Here is a tiny trained network, its code and every weight. The questions are about switching its units off for an input and a target symbol, where a switched-off unit gives its printed mean instead of its output.

import numpy as np


def w(rows, s, z=0):
    codes = np.array(rows[::2]) - 128.0
    scale = np.full(codes.shape[1], s)
    scale[-1] = z or s
    return codes * scale


def norm(h):
    return h / np.sqrt((h * h).mean(-1, keepdims=True) + 1e-5)


def f(y):
    return np.maximum(y, 0)


def softmax(a):
    e = np.exp(a - a.max(-1, keepdims=True))
    return e / e.sum(-1, keepdims=True)


def log_softmax(a):
    a = a - a.max(-1, keepdims=True)
    return a - np.log(np.exp(a).sum(-1, keepdims=True))


def net(x, mask):
    ids = ['ΓΣΨδεζλμ'.index(c) for c in x.split()]
    T = len(ids)
    res = E[ids] + P[:T]
    u = 0
    for l in range(3):
        r = norm(res)
        for j in range(2):
            rows = slice(2 * j, 2 * j + 2)
            q, k, v = (r @ M[l][rows].T for M in (Q, K, V))
            z = softmax(np.where(np.tri(T) > 0, q @ k.T / 2**0.5, -1e9)) @ v
            o = O[l][rows]
            res = res + np.where(mask[u + j], z, o[:, -1]) @ o[:, :-1]
        u += 2
        y = f(norm(res) @ A[l][:, :-1].T + A[l][:, -1])
        res = res + np.where(mask[u : u + 8], y, B[l][:, -1]) @ B[l][:, :-1]
        u += 8
    return log_softmax(norm(res)[-1] @ U[:, :-1].T + U[:, -1])


Q, K, V, O, A, B = {}, {}, {}, {}, {}, {}
E = w([
[11,131,107],'Γ',
[12,132,108],'Σ',
[215,140,185],'Ψ',
[179,171,159],'δ',
[39,129,137],'ε',
[117,171,179],'ζ',
[134,185,59],'λ',
[142,26,104],'μ',
],0.011)
P = w([
[156,91,94],'0',
[155,98,107],'1',
[156,110,119],'2',
[145,115,134],'3',
[145,126,146],'4',
[141,134,163],'5',
[132,140,178],'6',
[124,139,199],'7',
[118,148,211],'8',
[113,152,229],'9',
[117,161,252],'10',
[110,175,253],'11',
[95,182,244],'12',
],0.0043)
Q[0] = w([
[156,128,79],'0.h1',
[184,14,4],'0.h1',
[178,152,136],'0.h2',
[77,173,144],'0.h2',
],0.029)
K[0] = w([
[118,99,103],'0.h1',
[209,11,4],'0.h1',
[102,205,148],'0.h2',
[176,95,217],'0.h2',
],0.021)
V[0] = w([
[95,100,160],'0.h1',
[64,42,254],'0.h1',
[127,137,71],'0.h2',
[164,127,109],'0.h2',
],0.0065)
O[0] = w([
[120,78,122,157],'0.h1',
[122,2,69,254],'0.h1',
[175,159,137,81],'0.h2',
[114,74,120,139],'0.h2',
],0.0062,0.0029)
A[0] = w([
[182,90,108,4],'0.n1',
[240,176,204,144],'0.n2',
[8,143,88,53],'0.n3',
[202,170,90,126],'0.n4',
[128,192,2,104],'0.n5',
[210,159,137,185],'0.n6',
[116,145,239,51],'0.n7',
[117,75,96,44],'0.n8',
],0.0082,0.0019)
B[0] = w([
[65,78,115,144],'0.n1',
[7,199,93,253],'0.n2',
[21,204,182,187],'0.n3',
[117,62,138,166],'0.n4',
[153,74,15,144],'0.n5',
[34,125,127,200],'0.n6',
[115,117,209,183],'0.n7',
[156,116,72,147],'0.n8',
],0.012,0.0074)
Q[1] = w([
[123,89,159],'1.h1',
[254,198,158],'1.h1',
[102,158,154],'1.h2',
[89,92,83],'1.h2',
],0.019)
K[1] = w([
[181,169,148],'1.h1',
[100,171,5],'1.h1',
[103,108,83],'1.h2',
[198,136,140],'1.h2',
],0.019)
V[1] = w([
[155,137,6],'1.h1',
[184,98,122],'1.h1',
[120,67,229],'1.h2',
[105,100,112],'1.h2',
],0.019)
O[1] = w([
[250,117,190,1],'1.h1',
[98,111,178,41],'1.h1',
[7,67,149,124],'1.h2',
[117,158,127,166],'1.h2',
],0.015,0.014)
A[1] = w([
[210,182,66,156],'1.n1',
[134,126,190,35],'1.n2',
[79,44,104,94],'1.n3',
[116,129,199,216],'1.n4',
[161,75,154,112],'1.n5',
[154,2,141,2],'1.n6',
[180,121,172,120],'1.n7',
[142,78,119,93],'1.n8',
],0.0093,0.00056)
B[1] = w([
[236,148,174,161],'1.n1',
[67,116,120,130],'1.n2',
[201,107,100,252],'1.n3',
[99,87,147,138],'1.n4',
[146,110,117,137],'1.n5',
[89,5,161,154],'1.n6',
[75,117,126,132],'1.n7',
[133,79,144,141],'1.n8',
],0.014,0.0034)
Q[2] = w([
[84,166,59],'2.h1',
[143,143,111],'2.h1',
[183,69,92],'2.h2',
[109,7,167],'2.h2',
],0.017)
K[2] = w([
[73,192,192],'2.h1',
[137,150,128],'2.h1',
[169,221,178],'2.h2',
[42,134,249],'2.h2',
],0.015)
V[2] = w([
[124,107,251],'2.h1',
[208,207,95],'2.h1',
[126,178,255],'2.h2',
[55,115,100],'2.h2',
],0.0098)
O[2] = w([
[111,183,1,3],'2.h1',
[48,82,156,85],'2.h1',
[4,107,151,5],'2.h2',
[191,156,186,240],'2.h2',
],0.0077,0.0061)
A[2] = w([
[106,110,93,63],'2.n1',
[83,203,101,179],'2.n2',
[174,35,47,253],'2.n3',
[119,139,230,113],'2.n4',
[91,30,19,117],'2.n5',
[105,124,248,158],'2.n6',
[154,10,75,202],'2.n7',
[108,133,95,85],'2.n8',
],0.011,0.0021)
B[2] = w([
[143,114,109,149],'2.n1',
[187,62,152,252],'2.n2',
[58,229,233,149],'2.n3',
[130,89,226,133],'2.n4',
[254,76,121,180],'2.n5',
[194,66,214,135],'2.n6',
[52,149,252,148],'2.n7',
[111,88,128,162],'2.n8',
],0.014,0.011)
U = w([
[180,127,135,56],'Γ',
[191,108,133,94],'Σ',
[118,39,62,121],'Ψ',
[49,203,113,187],'δ',
[227,32,73,135],'ε',
[133,107,115,2],'ζ',
[222,220,93,195],'λ',
[140,88,245,197],'μ',
],0.011,0.004)

Each question gives the input, a string of symbols that net reads in full, and the target symbol t.
The units are the heads (2 rows each of Q, K, V and O) and the neurons (one row each of A and B). Each row of codes is followed by its name. A weight is (code - 128) times the scale printed after its matrix; where a second scale follows, it is the last column's (O, A, B and U).
mask holds one flag per unit, layer by layer, with each layer's heads first. A switched-off unit (its flag False) gives its mean, the last column of its rows in O or B, instead of its output. The means were averaged over made-up inputs and are rounded, as every weight is.
A unit's drop is (log p(t) with every unit on - log p(t) with that unit switched off) / (log p(t) with every unit on - log p(t) with every unit switched off).
The circuit of an input: a set's keep is (log p(t) with only the set's units on - log p(t) with every unit switched off) / (log p(t) with every unit on - log p(t) with every unit switched off). Starting from the 12 units with the biggest drops (on a tie, the unit counted first), units are removed one at a time, each time the one whose removal leaves the highest keep (on an exact tie, the one counted first), for as long as the keep stays at least 0.8.
units of the circuit, in order: the units of the circuit, biggest drop first
unit that matters most: the unit with the biggest drop
top k neurons: the k neurons with the biggest drops, biggest first
top k neurons in layer l: the k neurons of layer l with the biggest drops, biggest first
which heads matter: for each layer, one digit per head in row order, 1 if its drop is at least 0.15 and else 0, layers parted by /
input μ μ δ Γ, target μ: units of the circuit, in order => 1.h1, 0.n2
input δ δ μ μ Ψ δ Ψ λ Σ Ψ, target λ: which heads matter => 00 / 11 / 10
input δ δ ε Ψ Γ δ Ψ δ Ψ δ μ δ Σ, target μ: units of the circuit, in order => 0.n2, 0.n3, 1.h1
input ε μ δ Σ μ ε, target μ: units of the circuit, in order => 0.n2, 1.h1
input δ Ψ ε Σ, target ε: units of the circuit, in order => 0.n2, 1.h1, 0.n7
input λ Γ Γ, target λ: units of the circuit, in order => 1.h2, 0.n5
input δ δ μ Ψ, target μ: units of the circuit, in order => 0.n2, 1.h1
input μ Ψ δ Ψ μ λ, target μ: top 4 neurons in layer 0 => 0.n2, 0.n3, 0.n6, 0.n5
input Ψ δ Γ Ψ Σ δ Ψ Γ μ Σ λ Γ Σ, target λ: top 3 neurons in layer 0 => 0.n5, 0.n7, 0.n8
input μ δ ε Σ, target ε: unit that matters most => 0.n3
input μ δ Ψ λ δ, target λ: which heads matter => 00 / 10 / 00
input Ψ Γ δ Ψ Σ Ψ Ψ Σ Ψ, target Ψ: top 3 neurons => 0.n3, 2.n3, 2.n7
input ε δ Σ ε Γ, target ε: which heads matter => 10 / 10 / 00
input Ψ Γ μ λ, target μ: units of the circuit, in order => 0.n2, 1.h1, 2.n3, 0.n5
input Ψ δ δ Γ δ ε Ψ ε, target ε: units of the circuit, in order => 0.h1, 0.n2, 2.n5
input Γ λ ε, target λ: unit that matters most => 1.h2
input Γ Σ Ψ λ δ Σ λ δ, target λ: units of the circuit, in order => 0.n5, 1.h2
input μ λ Γ Σ, target λ: which heads matter => 00 / 01 / 10
input Ψ Σ δ δ δ δ ε δ Σ Γ μ δ Σ, target μ: which heads matter => 00 / 10 / 00
input Σ ε μ Ψ, target μ: top 2 neurons => 0.n2, 0.n6
input Σ Ψ δ μ Σ δ, target μ: units of the circuit, in order => 0.n2, 1.h1, 0.n3
input λ ε μ μ Γ μ Σ Σ Ψ Σ Ψ, target Ψ: unit that matters most => 2.h1
input Ψ δ μ Ψ Γ ε λ Ψ, target λ: top 2 neurons => 0.n5, 0.n2
input μ μ Ψ δ Ψ Ψ δ Γ Ψ Ψ Ψ ε δ, target ε: units of the circuit, in order => 0.h1, 0.n3, 2.n5
input Ψ ε Γ, target ε: units of the circuit, in order => 0.n2, 1.h1, 0.n7
input Γ μ δ Σ δ ζ, target Ψ: top 2 neurons => 0.n3, 2.n5
input Σ λ δ Σ ε λ Γ, target λ: unit that matters most => 1.h2
